Here is a tiny trained network, its code and every weight. The questions are about switching its units off for an input and a target symbol, where a switched-off unit gives its printed mean instead of its output.

import numpy as np


def w(rows, s, z=0):
    codes = np.array(rows[::2]) - 128.0
    scale = np.full(codes.shape[1], s)
    scale[-1] = z or s
    return codes * scale


def f(y):
    return y / 2 * (1 + np.tanh(0.7978845608 * (y + 0.044715 * y**3)))


def softmax(a):
    e = np.exp(a - a.max(-1, keepdims=True))
    return e / e.sum(-1, keepdims=True)


def log_softmax(a):
    a = a - a.max(-1, keepdims=True)
    return a - np.log(np.exp(a).sum(-1, keepdims=True))


def net(x, mask):
    ids = ['Ωαβεημξτφ'.index(c) for c in x.split()]
    T = len(ids)
    res = E[ids] + P[:T]
    u = 0
    for l in range(2):
        q, k, v = (res @ M[l].T for M in (Q, K, V))
        z = softmax(np.where(np.tri(T) > 0, q @ k.T / 2**0.5, -1e9)) @ v
        res = res + np.where(mask[u], z, O[l][:, -1]) @ O[l][:, :-1]
        u += 1
        y = f(res @ A[l][:, :-1].T + A[l][:, -1])
        res = res + np.where(mask[u : u + 12], y, B[l][:, -1]) @ B[l][:, :-1]
        u += 12
    return log_softmax(res[-1] @ U[:, :-1].T + U[:, -1])


Q, K, V, O, A, B = {}, {}, {}, {}, {}, {}
E = w([
[163,198,99,158,115,51,174,140,183,81,86,103],'Ω',
[203,140,201,93,185,71,174,7,191,109,129,89],'α',
[170,142,134,84,112,150,137,173,204,166,162,96],'β',
[107,78,136,160,154,197,153,124,114,109,127,103],'ε',
[194,199,126,144,95,109,154,21,197,128,150,130],'η',
[186,181,60,122,90,134,164,154,158,186,129,130],'μ',
[182,104,152,17,111,105,140,135,131,135,90,135],'ξ',
[129,188,214,34,91,128,140,100,130,71,180,80],'τ',
[143,150,148,51,175,128,201,97,176,150,121,167],'φ',
],0.011)
P = w([
[41,71,122,125,135,145,172,152,48,38,133,76],'0',
[187,180,147,110,144,52,212,100,143,116,52,179],'1',
[146,255,102,49,122,47,135,170,195,150,100,96],'2',
[145,210,120,81,125,70,167,119,199,134,116,120],'3',
[137,230,113,64,116,54,120,156,207,146,119,97],'4',
[179,223,135,83,117,69,148,140,205,125,111,123],'5',
[175,172,151,119,125,82,176,124,209,116,117,132],'6',
[190,168,144,128,138,87,185,113,203,102,126,128],'7',
[136,213,116,74,121,66,155,143,221,134,135,76],'8',
[180,186,139,108,133,90,178,136,193,112,140,90],'9',
[131,191,102,85,115,89,150,127,215,138,158,74],'10',
[183,185,137,111,136,79,175,122,221,130,124,119],'11',
[158,179,162,119,121,101,171,122,210,119,135,122],'12',
],0.0045)
Q[0] = w([
[195,182,181,49,160,196,253,130,249,113,130,69],'L0H0',
[210,167,177,81,98,151,225,102,211,109,133,75],'L0H0',
],0.063)
K[0] = w([
[80,36,113,255,147,221,126,153,97,81,96,128],'L0H0',
[131,33,171,183,141,182,155,130,81,105,129,150],'L0H0',
],0.048)
V[0] = w([
[131,103,179,129,151,115,141,4,124,99,128,133],'L0H0',
[119,84,156,30,146,145,118,182,114,148,124,135],'L0H0',
],0.024)
O[0] = w([
[145,115,41,67,35,182,137,46,232,126,30,58,255],'L0H0',
[254,187,97,120,165,155,55,148,179,18,218,214,171],'L0H0',
],0.0053,0.0075)
A[0] = w([
[88,56,131,231,53,80,56,51,79,210,159,232,59],'L0N0',
[82,143,185,158,126,37,124,161,86,218,122,145,82],'L0N1',
[74,118,92,171,149,73,2,107,107,138,87,193,59],'L0N2',
[137,91,118,118,158,89,97,161,121,131,148,137,99],'L0N3',
[82,159,141,174,196,157,106,129,80,164,52,205,88],'L0N4',
[170,94,102,134,159,149,94,120,107,121,194,164,72],'L0N5',
[49,126,235,137,95,150,33,144,121,135,99,146,70],'L0N6',
[127,59,102,199,153,114,69,174,123,142,78,134,81],'L0N7',
[100,80,135,197,168,185,86,97,136,197,149,148,51],'L0N8',
[127,139,182,195,157,42,51,154,87,159,181,206,74],'L0N9',
[97,89,147,164,175,66,67,164,78,104,16,117,61],'L0N10',
[145,186,123,141,159,140,28,117,107,105,184,189,2],'L0N11',
],0.01,0.0067)
B[0] = w([
[121,32,149,120,187,59,204,190,144,119,157,77,121],'L0N0',
[131,121,165,130,39,98,83,116,196,160,136,160,168],'L0N1',
[137,109,159,100,107,138,112,141,120,178,120,143,111],'L0N2',
[129,144,136,116,141,156,178,139,131,147,93,91,122],'L0N3',
[145,124,125,108,137,131,114,111,154,118,145,53,116],'L0N4',
[84,150,138,174,102,107,97,142,185,126,55,120,193],'L0N5',
[124,104,18,153,156,109,128,127,113,137,136,148,109],'L0N6',
[118,142,133,87,123,143,151,60,117,108,138,108,104],'L0N7',
[130,132,109,113,91,68,222,124,131,63,130,138,107],'L0N8',
[198,107,151,96,109,255,202,76,108,122,143,78,243],'L0N9',
[113,181,105,125,124,200,120,66,144,198,180,136,116],'L0N10',
[119,122,133,158,79,88,144,151,124,152,32,88,253],'L0N11',
],0.011,0.0029)
Q[1] = w([
[74,43,95,164,123,48,134,108,125,209,150,149],'L1H0',
[52,42,130,233,76,6,3,152,76,208,172,200],'L1H0',
],0.051)
K[1] = w([
[179,199,133,100,79,54,155,52,193,206,103,140],'L1H0',
[231,199,169,3,65,105,187,74,187,113,31,153],'L1H0',
],0.036)
V[1] = w([
[186,79,75,191,219,136,212,128,218,205,82,202],'L1H0',
[151,12,97,219,128,143,147,46,64,108,48,213],'L1H0',
],0.011)
O[1] = w([
[64,253,153,137,186,146,27,91,5,140,100,134,184],'L1H0',
[95,227,136,73,241,119,93,231,120,165,193,105,1],'L1H0',
],0.0041,0.0012)
A[1] = w([
[143,177,109,121,124,142,33,84,127,101,203,185,131],'L1N0',
[68,125,136,166,223,150,74,143,51,91,163,132,254],'L1N1',
[135,159,170,133,226,144,106,213,171,137,227,137,146],'L1N2',
[143,108,152,129,124,145,167,125,92,161,191,160,87],'L1N3',
[89,89,147,153,137,126,104,167,112,160,127,109,61],'L1N4',
[63,127,138,140,141,89,146,125,100,196,119,83,77],'L1N5',
[147,123,179,118,254,49,85,105,84,129,182,76,28],'L1N6',
[69,176,151,103,222,97,179,142,94,161,187,253,78],'L1N7',
[120,144,181,31,162,78,77,184,19,116,162,147,145],'L1N8',
[63,223,161,128,133,53,158,183,55,42,216,132,57],'L1N9',
[58,119,147,171,106,59,150,142,105,180,165,134,171],'L1N10',
[147,181,29,162,145,131,142,189,42,219,188,198,66],'L1N11',
],0.014,0.0054)
B[1] = w([
[106,188,118,136,153,129,118,124,72,208,200,171,252],'L1N0',
[120,143,184,159,110,212,232,134,117,108,65,171,145],'L1N1',
[139,70,121,163,142,117,39,140,90,128,139,10,226],'L1N2',
[46,166,136,130,99,107,60,148,143,103,145,117,155],'L1N3',
[154,174,123,96,137,130,164,74,156,140,144,125,117],'L1N4',
[119,104,99,162,77,70,146,161,73,127,179,147,228],'L1N5',
[102,35,199,129,133,111,113,117,152,213,73,207,157],'L1N6',
[78,153,81,82,98,176,142,67,168,134,48,87,148],'L1N7',
[135,41,98,138,75,173,165,72,187,77,179,151,180],'L1N8',
[53,207,200,114,78,114,90,195,149,93,97,119,153],'L1N9',
[148,86,171,104,225,156,102,105,159,152,81,147,159],'L1N10',
[52,71,114,136,24,50,206,137,83,151,124,110,141],'L1N11',
],0.014,0.004)
U = w([
[119,209,143,137,181,4,90,230,177,23,44,133,180],'Ω',
[115,58,211,119,156,88,111,103,146,200,89,150,99],'α',
[179,78,121,156,153,123,38,162,107,128,159,19,67],'β',
[138,121,229,177,153,245,228,156,46,104,82,92,252],'ε',
[157,208,109,121,164,138,124,102,105,153,188,182,203],'η',
[77,109,109,140,60,59,191,154,72,163,119,82,87],'μ',
[200,19,67,109,113,138,154,125,175,23,207,177,165],'ξ',
[58,137,231,123,43,164,86,131,168,91,187,105,27],'τ',
[36,148,69,51,141,178,113,51,160,137,48,51,37],'φ',
],0.0027,0.0032)

Each question gives the input, a string of symbols that net reads in full, and the target symbol t.
The units are the heads (2 rows each of Q, K, V and O) and the neurons (one row each of A and B). Each row of codes is followed by its name. A weight is (code - 128) times the scale printed after its matrix; where a second scale follows, it is the last column's (O, A, B and U).
mask holds one flag per unit, layer by layer, with each layer's heads first. A switched-off unit (its flag False) gives its mean, the last column of its rows in O or B, instead of its output. The means were averaged over made-up inputs and are rounded, as every weight is.
A unit's drop is (log p(t) with every unit on - log p(t) with that unit switched off) / (log p(t) with every unit on - log p(t) with every unit switched off).
The circuit of an input: a set's keep is (log p(t) with only the set's units on - log p(t) with every unit switched off) / (log p(t) with every unit on - log p(t) with every unit switched off). Starting from the 12 units with the biggest drops (on a tie, the unit counted first), units are removed one at a time, each time the one whose removal leaves the highest keep (on an exact tie, the one counted first), for as long as the keep stays at least 0.8.
circuit, biggest first: the units of the circuit, biggest drop first
unit that matters most: the unit with the biggest drop
k most important neurons: the k neurons with the biggest drops, biggest first
k most important neurons of layer l: the k neurons of layer l with the biggest drops, biggest first
input β τ ξ α τ, target ε: 2 most important neurons => L0N9, L0N11
input τ α Ω, target ξ: unit that matters most => L1H0
input τ α α α τ β, target ξ: circuit, biggest first => L1H0, L0H0
input τ Ω φ ξ α α, target ξ: circuit, biggest first => L1H0, L0H0
input β ξ α τ β ξ Ω, target ε: circuit, biggest first => L0N9, L0H0
input τ ε β φ φ τ τ ξ ξ τ, target τ: circuit, biggest first => L1H0, L1N9, L1N8
input μ η μ ξ τ τ μ φ Ω, target τ: 2 most important neurons => L0N9, L1N3
input φ τ β, target η: circuit, biggest first => L1N0, L0H0, L1H0, L0N11
input ξ α β φ, target Ω: circuit, biggest first => L0N11, L0H0, L0N5
input μ β ξ β τ φ τ Ω, target τ: circuit, biggest first => L0H0, L1N3, L0N9, L0N1
input β μ β μ η ξ, target ε: circuit, biggest first => L0H0, L0N9, L0N11
input ε β ξ φ τ Ω, target Ω: 2 most important neurons of layer 1 => L1N9, L1N8
input φ β ξ φ η α τ Ω Ω β ξ, target η: circuit, biggest first => L0H0, L1N0, L0N11, L1H0
input α β α Ω α τ φ α, target φ: circuit, biggest first => L0H0
input Ω β β φ α τ α α η, target α: circuit, biggest first => L0H0, L1N10, L0N1
input β β α α β μ φ α ξ α, target ε: 3 most important neurons => L0N9, L0N11, L0N5
input τ φ ε β ε φ η φ Ω τ ξ, target ξ: 2 most important neurons of layer 0 => L0N5, L0N1
input β β ε μ Ω α μ τ, target τ: 2 most important neurons => L1N9, L1N8
input β η μ τ μ μ, target ε: 2 most important neurons => L0N9, L0N11
input μ φ ε β β μ, target μ: most important neuron of layer 1 => L1N11
input μ τ α φ β μ τ β, target τ: circuit, biggest first => L0H0, L1N3, L0N9
input μ β α β β, target τ: circuit, biggest first => L0H0, L0N9, L1N3
input β φ Ω μ τ ξ μ α φ Ω β φ, target ε: 3 most important neurons of layer 0 => L0N9, L0N11, L0N5
input η η ξ β μ τ μ ε φ τ τ φ, target φ: 2 most important neurons => L1N7, L0N11
input Ω η φ Ω φ β β ε η η, target η: 3 most important neurons => L0N1, L0N11, L1N0
input φ β φ τ μ τ α β α, target η: 2 most important neurons => L1N0, L0N11
input ε η φ μ φ β, target β: unit that matters most => L1N2
input η Ω Ω β ε φ Ω η, target η: 2 most important neurons => L1N0, L0N11
